Group and class of each row:
[-15 -14   8 -19 -48   2  -1  -3 -10 -12   0  38   5   6   7   4   8   1
 -20  57   0 -21  34] : BD (85)
[-16 -16   6 -16 -36  15 -32  -9   0   3   9  25  10  11  -2   6  -8   0
 -13  39  -1   0  41] : BD (85)
[ 16  17  -4  -1  16 -14   9 -20  -7  -7  -5  -5   8   7   3   6  -1  -6
  27   1  -5 -19 -11] : Sn (89)
[ 14  26  -6  46  31 -12   1  -6   9  10  -9   5   8   2  -5  21   0   6
  31 -32  -5 -19  -3] : Sn (89)
[ -5 -14   5 -44 -30  18   1  18  33  -6  13   2   5   0  -6  -3   2   5
 -24  16   3 -14  32] : BD (95)
[ 17  19 -17  23  14  -2 -29  -7 -11  11   8  10   9  12  -2  -7 -11   2
  13   4   4 -15   2] : Sn (99)
[-18  -4  10  11 -17  13   2  -3  -8  -2   5   8   5   1  -4  -6  -6  10
  -8   7  -4   3  52] : BD (95)
[-28 -10   5  10 -37  22  11   3 -19   0   6  37   7  10  -4   9  -1  11
  -4  43   0   4  36] : BD (95)
[  5  25   3  39  11 -10 -33  11   6 -17  -3  -6   3  -4  12  -7 -24  -9
 -13  21  -6 -54 -19] : Sn (96)
[  6  17  -5  16  15   1 -12  -1  -6 -15  -9  -6   4   3   5   0 -12  -5
   0   5   2 -28 -13] : Sn (96)
[  4  -6  -4   7 -14  14   9 -10  -3  -7  20  18   4  -7  -2   7  13  14
   2  19  -3 -26   3] : BD (85)
[-22  -8   7  35 -43  15  -9 -10  13  -4   7  21   7   0   8   2  15   8
 -31  75  -8 -14   5] : BD (91)
[-10 -15   4 -36 -39  29 -45 -13   1  -6  12  31   7  12 -13   4  11  10
  -6  26   2  -4  26] : BD (91)
[ -9 -17   0 -44 -41  29 -40   8  -8  34  22  22   9  13 -13   1   0  14
 -24  38  -7  -3  35] : BD (95)
[-17  -4   5  18 -57  24  -2 -10  -7  -3  10  56   6  10  -2   9   4  10
  -6  71   1 -14  47] : BD (91)
[ -1  -6   6 -25 -39  22 -36  -6 -17  -9   5  39   9  13  -5   0  -4   8
 -10  41   5 -15  33] : BD (85)
[-11  -1  12  -5 -43  18   9 -11 -10  -6   0  26  10   4   0   7  -4  10
 -11  50  -4  -8  38] : BD (85)
[ 14  17  -1  15  14  -7  -8   2  -3   8  -4   1  14 -11  -6   0 -13  -3
  11  -2   3 -11 -17] : Sn (89)
[-26  -7   4  16 -45  37 -25  -2  -4  12   3  44  -4   6 -12   8  17  31
 -12  58   1   3  32] : BD (91)
[ 20  26  -1   3   9 -14 -34 -14 -10   1  -4  -9   1   6  -1   1 -20  -3
   2  11   0 -16 -13] : Sn (99)
[-11  -8   5 -33 -38  23 -18  -2  -3 -11  10  21   7   4  -5   2   2  12
 -16  24   1  -9  32] : BD (91)
[  0  -3   3  -3 -33  13  11   2   6  -7  15   4   9   1  -1   1  -3   3
 -10  53  -1  -3  29] : BD (85)
[ 15  22   0  21  11  -7 -30   9 -15   0  -6  16   6  13  -4   3 -17   1
  11   5   4 -43   2] : Sn (99)
[ 22  22   0  42  14  -8 -25   2   6  -4   7   0  -1  20  -4  -3 -18  -8
   4   6  -1 -37 -33] : Sn (96)
[-17 -20   0 -41 -47  23  16   5  18 -14   7  17  -1   3  -6   8  24  12
 -12  23  -3   6  29] : BD (95)
[-12  -5  -2  13 -15   6   0  -7 -17  -2  11   5  10   3   1  -2   6  19
  -5  14  -3 -10  16] : BD (85)
[ 23  15   2  16   8 -12 -10 -17 -12   4   7   7  12   9   5  17 -19 -19
   1  34  -2 -49  -8] : Sn (99)
[-12  -5   3 -11 -34  25   5  -1  -8  -8   1  31   1  -4  -3   2  14  12
 -10  26  26  -8  20] : BD (95)
[ 24  22  -4  -7 -11 -10  -6  -8 -11  -8  15  18  18  16  -1   9   0  -2
   8  31   5 -46   0] : Sn (99)
[ -8   6  -2 -26 -61  27 -18   5  10   0  10  43  -1  12   4   3   9  14
 -14  73   3   0  38] : BD (95)
[ 18  17   2  34  35 -29   7 -10  -9   5   7  -7  14   6  -2   0 -19 -15
   9  -4  -2 -61 -26] : Sn (99)
[ 16  20   1   9  31 -27 -13 -17   6   0   1  -3  -1   3   8   4 -14 -11
  28 -37   0 -25 -15] : Sn (89)
[ 13  22   5  18  19 -13 -50 -10   5  21  -5  20   3   5  -4   2 -13   2
  15 -20   0 -24   5] : Sn (89)
[ 22  20  -3  12  11 -12   7   0   9   4  18   1   5   4   8   1 -11   0
  27   8  -2 -15   6] : Sn (99)
[ -9 -10   6   0 -39   8  28  11  -6  -6   6  35   5  17   1   6  23   7
  -6  32  -3 -22  37] : BD (85)
[ -3 -15   4 -32 -75  38   6   2   2 -17   1  51   9   8  -9  -1  20   6
 -17  55   5 -10  41] : BD (91)
[ 15   5   4  -1  21 -35  20  -3  19  -5   5 -14   8   0   5   4  -2 -15
  20 -24 -11 -25   9] : Sn (89)

Group, then class:
[ -9  -8  -1  -3  -8 -36  11 -23   0   6  -7 -16   0  -5   4   2   3 -16
  -3   3  -6 -21   3] : Ct [47]
[-30 -14  -2  -7 -17 -35   2 -27   2   0  -6 -10 -29  15  20  -5   9 -28
   8  11 -15  -7  -1] : Ct [50]
[-24 -13  -6  -9  -4  -9   5   0 -16   7  -9  -5  -6  13   7 -21  -9  -7
   9  11  -1   6  16] : Dr [49]
[-23 -23  11   3 -19 -24   4  -1   0   0   7   2 -25  25   4 -24 -10 -25
  13  13  -6  -8   9] : Ct [50]
[  0   7 -17  16   9   4   2  -9  -3  27   3  -8  30 -21  11  26  10  25
   0  -1  -8  16  -2] : BR [45]
[-15 -13  -8 -17 -10 -27   8 -15 -29  32  -1 -12   3 -10   0 -25  -1 -11
   8  15 -12  -1  19] : Dr [48]
[-12 -11 -26   4  -2  -5   3 -12  14   2 -17 -18  21  -6  21  20   8  14
   2  12 -10  15   6] : BR [37]
[ -9   2   8 -13 -10 -39   4 -12   8   9  -7  -9   1  -2   5 -16  -2 -19
   3   0 -10 -11  -7] : Ct [47]
[-20  -9   3 -11 -18 -31   3 -18 -12  14   0 -11 -11   7  -1   4  -6 -15
   0 -10  -7  -2   5] : Ct [47]
[ -9 -10  15 -22 -13 -25   5 -22 -20  22   2 -19  -1  -7   0 -28  -8 -16
  -9  -3   1 -14  -9] : Ct [47]
[-18 -11  -1 -22  -5 -15  13  20 -18  -3  -5 -10  -3  12   2 -22 -11   3
   5 -11 -10   6   7] : Dr [48]
[-31 -13  -4  -4 -13 -20   6 -15 -19 -11   3 -13 -18  28  13 -26 -14 -24
   4   6  -9  -4  -2] : Dr [49]
[-23 -18  -4  -8 -10 -22   9 -10 -17  14  -9 -17  10   1  27 -10   5   2
   1  11  -8   9   6] : Dr [48]
[ -6  -9 -23   3   2   2   0  -6  21 -16 -11   2  18  -4  23  13   5  15
   1  11  -8  18   4] : BR [37]
[ -5   4 -26  15   0 -13  -1  -9  -9   5   4 -13   8  -6   1  27   5  27
  -2   1  -2  30   8] : BR [45]
[  0   4 -26   3  13   6   7   8  -4  15   3 -12  25 -10  13  16  14  25
  -4   3  -5  20   7] : BR [45]
[-22 -11  -5 -15 -21 -27   1  -9  -1   3  -4  -8  -3   9   0 -13  -2 -12
   8   5  -8  -4   2] : Ct [47]
[  2  -5 -20   8  -7  -8  -2   0  23  -8  15   7   4   6   7  27   9   6
   3  16  -9  18   2] : BR [37]
[-19 -19   2  -5 -15 -19  18 -22 -24   5  -6 -14  -2  11  19 -27  -2 -20
  -1  12  -3  -7  -5] : Dr [49]
[-28 -16   2   2 -16 -33  -4 -11   7   4  -8  -6  -9   8   5  -3   7 -14
  11  16   2   1   7] : Ct [50]
